Here is a tiny trained network, its code and every weight. The questions are about switching its units off for an input and a target symbol, where a switched-off unit gives its printed mean instead of its output.

import numpy as np


def w(rows, s, z=0):
    codes = np.array(rows[::2]) - 128.0
    scale = np.full(codes.shape[1], s)
    scale[-1] = z or s
    return codes * scale


def f(y):
    return y / 2 * (1 + np.tanh(0.7978845608 * (y + 0.044715 * y**3)))


def softmax(a):
    e = np.exp(a - a.max(-1, keepdims=True))
    return e / e.sum(-1, keepdims=True)


def log_softmax(a):
    a = a - a.max(-1, keepdims=True)
    return a - np.log(np.exp(a).sum(-1, keepdims=True))


def net(x, mask):
    ids = ['αβγεζηθλμξπτψω'.index(c) for c in x.split()]
    T = len(ids)
    res = E[ids] + P[:T]
    r = res
    for j in range(3):
        rows = slice(2 * j, 2 * j + 2)
        q, k, v = (r @ M[0][rows].T for M in (Q, K, V))
        z = softmax(np.where(np.tri(T) > 0, q @ k.T / 2**0.5, -1e9)) @ v
        o = O[0][rows]
        res = res + np.where(mask[j], z, o[:, -1]) @ o[:, :-1]
    y = f(res @ A[0][:, :-1].T + A[0][:, -1])
    res = res + np.where(mask[3:11], y, B[0][:, -1]) @ B[0][:, :-1]
    return log_softmax(res[-1] @ U[:, :-1].T + U[:, -1])


Q, K, V, O, A, B = {}, {}, {}, {}, {}, {}
E = w([
[163,146,132,132],'α',
[161,147,131,133],'β',
[160,149,127,132],'γ',
[165,149,126,136],'ε',
[81,126,134,55],'ζ',
[167,138,146,119],'η',
[80,28,173,254],'θ',
[212,96,183,84],'λ',
[188,129,114,130],'μ',
[196,127,123,123],'ξ',
[191,132,116,129],'π',
[185,132,107,129],'τ',
[173,141,91,141],'ψ',
[198,121,122,123],'ω',
],0.0069)
P = w([
[142,252,254,207],'0',
[121,170,227,132],'1',
[120,142,213,109],'2',
[135,115,195,101],'3',
[140,103,179,93],'4',
[149,95,153,96],'5',
[155,88,139,90],'6',
[163,79,123,92],'7',
[174,69,113,91],'8',
[186,57,96,89],'9',
[193,42,87,92],'10',
[206,31,74,90],'11',
[216,24,63,91],'12',
[228,18,47,89],'13',
],0.0043)
Q[0] = w([
[165,158,92,77],'h0',
[249,65,179,103],'h0',
[127,159,140,130],'h1',
[163,125,112,151],'h1',
[42,130,138,253],'h2',
[114,253,103,153],'h2',
],0.032)
K[0] = w([
[154,137,159,75],'h0',
[181,52,14,146],'h0',
[110,131,120,98],'h1',
[100,120,159,138],'h1',
[188,218,94,47],'h2',
[112,255,212,140],'h2',
],0.03)
V[0] = w([
[251,109,210,137],'h0',
[74,122,133,26],'h0',
[177,53,59,93],'h1',
[95,6,155,201],'h1',
[60,114,106,183],'h2',
[108,79,64,81],'h2',
],0.02)
O[0] = w([
[154,185,235,152,254],'h0',
[140,116,75,13,124],'h0',
[199,151,72,77,98],'h1',
[164,3,188,38,118],'h1',
[115,76,118,187,119],'h2',
[58,116,102,99,93],'h2',
],0.015,0.0096)
A[0] = w([
[132,248,94,210,173],'n0',
[156,205,124,251,95],'n1',
[41,146,153,104,82],'n2',
[17,109,142,78,253],'n3',
[207,73,125,119,80],'n4',
[183,124,43,38,29],'n5',
[126,74,91,192,221],'n6',
[191,104,130,33,181],'n7',
],0.014,0.0032)
B[0] = w([
[248,90,167,213,224],'n0',
[35,148,66,61,249],'n1',
[144,163,95,177,142],'n2',
[112,85,188,27,143],'n3',
[117,203,111,200,154],'n4',
[226,90,69,199,137],'n5',
[122,1,52,168,135],'n6',
[143,107,82,14,154],'n7',
],0.019,0.022)
U = w([
[198,151,138,233,150],'α',
[179,69,254,164,177],'β',
[132,109,124,135,1],'γ',
[157,121,108,59,110],'ε',
[140,102,56,139,68],'ζ',
[121,122,94,134,58],'η',
[80,20,127,120,174],'θ',
[87,201,188,56,220],'λ',
[94,134,107,129,97],'μ',
[85,155,112,122,113],'ξ',
[92,137,108,129,83],'π',
[104,125,108,136,84],'τ',
[94,91,69,150,137],'ψ',
[81,156,117,133,118],'ω',
],0.0057,0.006)

Each question gives the input, a string of symbols that net reads in full, and the target symbol t.
The units are the heads (2 rows each of Q, K, V and O) and the neurons (one row each of A and B). Each row of codes is followed by its name. A weight is (code - 128) times the scale printed after its matrix; where a second scale follows, it is the last column's (O, A, B and U).
mask holds one flag per unit, heads first, then neurons. A switched-off unit (its flag False) gives its mean, the last column of its rows in O or B, instead of its output. The means were averaged over made-up inputs and are rounded, as every weight is.
A unit's drop is (log p(t) with every unit on - log p(t) with that unit switched off) / (log p(t) with every unit on - log p(t) with every unit switched off).
The circuit of an input: a set's keep is (log p(t) with only the set's units on - log p(t) with every unit switched off) / (log p(t) with every unit on - log p(t) with every unit switched off). Starting from all 11 units, units are removed one at a time, each time the one whose removal leaves the highest keep (on an exact tie, the one counted first), for as long as the keep stays at least 0.8.
units of the circuit, in order: the units of the circuit, biggest drop first
unit that matters most: the unit with the biggest drop
k most important neurons: the k neurons with the biggest drops, biggest first
heads that matter: for each layer, one digit per head in row order, 1 if its drop is at least 0.15 and else 0, layers parted by /
input ζ ζ μ η γ λ λ γ η, target β: unit that matters most -> n0
input ξ θ λ ζ λ λ ζ ζ λ β, target λ: heads that matter -> 110
input ψ ζ λ λ μ μ β η μ β α ζ λ λ, target ε: units of the circuit, in order -> (n7 h1)
input θ ζ ζ ζ ψ, target ψ: 2 most important neurons -> (n6 n0)
input ξ ζ ζ ζ ζ, target ε: heads that matter -> 101
input η ζ ζ ζ α ζ ξ ζ ζ ζ ω ζ γ, target α: heads that matter -> 111
input ω β ψ μ λ λ η λ ζ λ, target ε: units of the circuit, in order -> (n7 h2)
input θ λ θ θ ζ ζ ζ ζ β λ, target λ: 2 most important neurons -> (n0 n7)
input λ ξ γ ζ, target α: heads that matter -> 010
input γ ζ θ, target θ: units of the circuit, in order -> (h0 n6 h1)
input ζ ζ ζ ζ γ η ζ λ λ β, target α: heads that matter -> 011
input λ λ β θ, target λ: units of the circuit, in order -> (n0 h1)
input ζ θ ζ γ, target θ: units of the circuit, in order -> (h2 n6 h0 h1)
input ζ ζ θ, target θ: units of the circuit, in order -> (h0 h1 n6)
input γ γ λ ζ ζ ζ π η ζ λ θ, target λ: units of the circuit, in order -> (h2 n0)
input η ζ α ψ ζ, target β: unit that matters most -> n1
input λ β ω ζ ζ λ ζ, target λ: heads that matter -> 101
input ζ ζ ζ β, target α: units of the circuit, in order -> (h1 n0)
input ε λ μ, target α: 3 most important neurons -> (n0 n7 n3)
input η θ λ ζ η ξ ζ ζ λ θ, target β: unit that matters most -> n1
input μ ζ ζ ζ ζ α ζ ψ θ ζ ζ ζ, target ζ: heads that matter -> 110
input θ η ζ ω θ η, target β: 2 most important neurons -> (n1 n2)
input ω π ω ξ ζ θ λ λ η, target λ: heads that matter -> 110
